Here is a tiny trained network, its code and every weight. The questions are about switching its units off for an input and a class, where a switched-off unit gives its printed mean instead of its output.

import numpy as np


def w(rows, s, z=0):
    codes = np.array(rows[::2]) - 128.0
    scale = np.full(codes.shape[1], s)
    scale[-1] = z or s
    return codes * scale


def norm(h):
    return h / np.sqrt((h * h).mean(-1, keepdims=True) + 1e-5)


def f(y):
    return np.maximum(y, 0)


def log_softmax(a):
    a = a - a.max(-1, keepdims=True)
    return a - np.log(np.exp(a).sum(-1, keepdims=True))


def net(x, mask):
    res = np.array(x, float).reshape(1, 5) / 4 @ E
    u = 0
    for l in range(3):
        y = f(norm(res) @ A[l][:, :-1].T + A[l][:, -1])
        res = res + np.where(mask[u : u + 9], y, B[l][:, -1]) @ B[l][:, :-1]
        u += 9
    return log_softmax(norm(res)[-1] @ U[:, :-1].T + U[:, -1])


A, B = {}, {}
E = w([
[101,233,85],'x0',
[2,87,200],'x1',
[69,156,20],'x2',
[120,16,110],'x3',
[156,164,40],'x4',
],0.006)
A[0] = w([
[134,70,179,2],'L0N0',
[192,41,183,167],'L0N1',
[177,72,57,40],'L0N2',
[22,254,173,144],'L0N3',
[99,188,45,181],'L0N4',
[147,40,229,191],'L0N5',
[133,186,138,125],'L0N6',
[176,107,92,172],'L0N7',
[80,67,180,112],'L0N8',
],0.0085,0.0025)
B[0] = w([
[167,254,90,163],'L0N0',
[237,122,153,225],'L0N1',
[166,2,127,169],'L0N2',
[85,175,71,254],'L0N3',
[204,177,137,227],'L0N4',
[158,96,221,251],'L0N5',
[53,188,193,171],'L0N6',
[150,59,88,180],'L0N7',
[166,26,209,202],'L0N8',
],0.0055,0.0052)
A[1] = w([
[136,116,176,65],'L1N0',
[3,89,61,189],'L1N1',
[134,92,121,215],'L1N2',
[79,118,52,217],'L1N3',
[132,254,127,130],'L1N4',
[79,58,150,122],'L1N5',
[205,120,13,253],'L1N6',
[107,235,141,88],'L1N7',
[125,71,151,145],'L1N8',
],0.01,0.0023)
B[1] = w([
[145,183,180,165],'L1N0',
[175,96,200,189],'L1N1',
[132,89,70,177],'L1N2',
[173,6,254,184],'L1N3',
[48,157,31,240],'L1N4',
[108,165,172,181],'L1N5',
[94,7,89,254],'L1N6',
[36,159,125,215],'L1N7',
[156,110,74,189],'L1N8',
],0.006,0.0057)
A[2] = w([
[49,220,85,138],'L2N0',
[116,212,124,237],'L2N1',
[174,184,93,252],'L2N2',
[80,117,169,197],'L2N3',
[84,109,64,206],'L2N4',
[140,50,126,236],'L2N5',
[30,147,71,44],'L2N6',
[67,5,206,161],'L2N7',
[110,189,205,191],'L2N8',
],0.014,0.0024)
B[2] = w([
[88,62,182,218],'L2N0',
[90,2,206,182],'L2N1',
[49,113,192,164],'L2N2',
[107,177,114,175],'L2N3',
[145,109,175,185],'L2N4',
[90,138,71,217],'L2N5',
[101,110,175,194],'L2N6',
[142,230,95,255],'L2N7',
[161,66,76,183],'L2N8',
],0.0098,0.01)
U = w([
[197,165,175,109],'0',
[48,97,155,254],'1',
[145,77,15,57],'2',
[86,254,117,27],'3',
],0.022,0.003)

Each question gives the input, the list of numbers given to net, and the class t.
The units are the neurons (one row each of A and B). Each row of codes is followed by its name. A weight is (code - 128) times the scale printed after its matrix; where a second scale follows, it is the last column's (A, B and U).
mask holds one flag per neuron, layer by layer. A switched-off neuron (its flag False) gives its mean, the last column of its row in B, instead of its output. The means were averaged over made-up inputs and are rounded, as every weight is.
A unit's drop is (log p(t) with every unit on - log p(t) with that unit switched off) / (log p(t) with every unit on - log p(t) with every unit switched off).
The circuit of an input: a set's keep is (log p(t) with only the set's units on - log p(t) with every unit switched off) / (log p(t) with every unit on - log p(t) with every unit switched off). Starting from the 12 units with the biggest drops (on a tie, the unit counted first), units are removed one at a time, each time the one whose removal leaves the highest keep (on an exact tie, the one counted first), for as long as the keep stays at least 0.8.
circuit, biggest first: the units of the circuit, biggest drop first
top k neurons: the k neurons with the biggest drops, biggest first
top k neurons in layer l: the k neurons of layer l with the biggest drops, biggest first
drop of u: that unit's drop, to one decimal
input [3,7,-1,8,-8], class 3: top neuron => L2N7
input [-3,-3,-5,-5,5], class 2: circuit, biggest first => L1N6, L0N5
input [0,-2,0,2,-3], class 0: top 2 neurons => L0N5, L1N4
input [-4,-6,-5,5,-2], class 2: circuit, biggest first => L2N5, L2N6
input [7,5,4,3,-3], class 3: circuit, biggest first => L1N1, L2N7
input [-4,8,-6,-7,1], class 0: top 2 neurons in layer 1 => L1N6, L1N4
input [0,2,-6,-2,5], class 0: top 3 neurons in layer 2 => L2N5, L2N0, L2N6
input [3,7,-7,-3,-1], class 3: top 2 neurons => L0N8, L2N0
input [2,-2,2,5,-7], class 3: top 2 neurons => L2N7, L2N1
input [-8,2,2,6,-5], class 0: top 2 neurons in layer 0 => L0N1, L0N5
input [3,-2,-1,8,-6], class 0: top 2 neurons => L0N5, L0N1
input [1,8,4,6,7], class 3: drop of L2N7 => 0.9
input [2,3,6,-5,7], class 1: drop of L0N4 => 0.0
input [-7,7,3,-5,-3], class 3: circuit, biggest first => L2N7
input [0,4,5,2,-8], class 3: drop of L2N7 => 0.2
